Below are the code and all the weights of a small trained network. Each question names an input and a class and asks about switching units off, where a switched-off unit gives its printed mean instead of its output.

import numpy as np


def w(rows, s, z=0):
    codes = np.array(rows[::2]) - 128.0
    scale = np.full(codes.shape[1], s)
    scale[-1] = z or s
    return codes * scale


def f(y):
    return y / 2 * (1 + np.tanh(0.7978845608 * (y + 0.044715 * y**3)))


def log_softmax(a):
    a = a - a.max(-1, keepdims=True)
    return a - np.log(np.exp(a).sum(-1, keepdims=True))


def net(x, mask):
    res = np.array(x, float).reshape(1, 8) / 4 @ E
    y = f(res @ A[0][:, :-1].T + A[0][:, -1])
    res = res + np.where(mask, y, B[0][:, -1]) @ B[0][:, :-1]
    return log_softmax(res[-1] @ U[:, :-1].T + U[:, -1])


A, B = {}, {}
E = w([
[117,128,121,134],'x0',
[158,134,140,115],'x1',
[25,230,174,183],'x2',
[224,199,2,179],'x3',
[145,85,130,243],'x4',
[129,127,129,128],'x5',
[136,127,133,131],'x6',
[131,127,133,123],'x7',
],0.0081)
A[0] = w([
[95,136,166,252,57],'n1',
[141,100,196,116,92],'n2',
[72,173,77,36,139],'n3',
[166,28,114,105,96],'n4',
[90,139,53,212,155],'n5',
[110,77,188,113,84],'n6',
[109,183,179,162,84],'n7',
[115,69,115,196,157],'n8',
[98,221,209,178,35],'n9',
[111,191,170,145,46],'n10',
[107,115,179,135,60],'n11',
[160,179,49,144,125],'n12',
[106,189,158,170,1],'n13',
[74,133,128,223,118],'n14',
[91,83,206,133,99],'n15',
[43,94,138,102,147],'n16',
],0.013,0.0052)
B[0] = w([
[156,81,144,107,235],'n1',
[120,218,125,99,173],'n2',
[203,1,225,138,233],'n3',
[23,121,52,67,235],'n4',
[162,163,172,152,242],'n5',
[107,244,80,188,199],'n6',
[56,124,78,46,194],'n7',
[192,44,219,141,198],'n8',
[28,104,98,83,240],'n9',
[94,90,77,13,173],'n10',
[148,206,132,130,160],'n11',
[144,176,140,224,253],'n12',
[108,59,83,214,174],'n13',
[134,66,124,105,228],'n14',
[172,189,149,215,225],'n15',
[102,190,198,193,224],'n16',
],0.0079,0.0073)
U = w([
[115,154,182,118,84],'0',
[137,46,254,45,204],'1',
[39,54,84,41,4],'2',
],0.0089,0.0026)

Each question gives the input, the list of numbers given to net, and the class t.
The units are the neurons (one row each of A and B). Each row of codes is followed by its name. A weight is (code - 128) times the scale printed after its matrix; where a second scale follows, it is the last column's (A, B and U).
mask holds one flag per neuron, in row order. A switched-off neuron (its flag False) gives its mean, the last column of its row in B, instead of its output. The means were averaged over made-up inputs and are rounded, as every weight is.
A unit's drop is (log p(t) with every unit on - log p(t) with that unit switched off) / (log p(t) with every unit on - log p(t) with every unit switched off).
The circuit of an input: a set's keep is (log p(t) with only the set's units on - log p(t) with every unit switched off) / (log p(t) with every unit on - log p(t) with every unit switched off). Starting from the 12 units with the biggest drops (on a tie, the unit counted first), units are removed one at a time, each time the one whose removal leaves the highest keep (on an exact tie, the one counted first), for as long as the keep stays at least 0.8.
circuit, biggest first: the units of the circuit, biggest drop first
unit that matters most: the unit with the biggest drop
k most important neurons: the k neurons with the biggest drops, biggest first
drop of u: that unit's drop, to one decimal
input [-1,-4,8,5,-5,-3,-5,4], class 2: circuit, biggest first : (n9 n10)
input [0,3,-1,-8,-8,-1,-2,-4], class 0: circuit, biggest first : (n6 n15)
input [7,-5,6,3,-4,6,-7,1], class 2: unit that matters most : n9
input [-1,7,4,-8,4,-4,1,-5], class 0: 2 most important neurons : (n15 n6)
input [-6,-4,-5,-1,-2,0,8,-3], class 2: circuit, biggest first : (n4 n3)
input [6,3,-7,-8,5,-8,-4,-7], class 0: 2 most important neurons : (n6 n15)
input [-5,6,-5,2,-1,-2,-5,-8], class 2: 2 most important neurons : (n4 n3)
input [7,3,6,-5,2,5,8,-7], class 2: 3 most important neurons : (n9 n7 n10)
input [-3,-6,2,4,-6,-6,0,-1], class 1: 2 most important neurons : (n3 n6)
input [-1,2,-1,6,7,-6,5,-8], class 1: 3 most important neurons : (n8 n6 n15)
input [-1,-6,-7,-6,-4,4,-8,6], class 2: 2 most important neurons : (n4 n12)
input [7,6,8,7,-6,-7,-3,2], class 2: 3 most important neurons : (n9 n10 n7)
input [-1,1,-6,-1,-4,-5,0,-6], class 2: 2 most important neurons : (n4 n8)
input [1,-5,6,-7,-6,-1,-3,6], class 0: unit that matters most : n16
input [2,-3,-1,5,-7,1,3,1], class 1: drop of n15 : 0.1
input [4,-1,-6,-8,-2,0,3,-1], class 0: drop of n6 : 0.1
input [-1,1,-2,-3,2,6,-1,-6], class 0: drop of n1 : 0.2
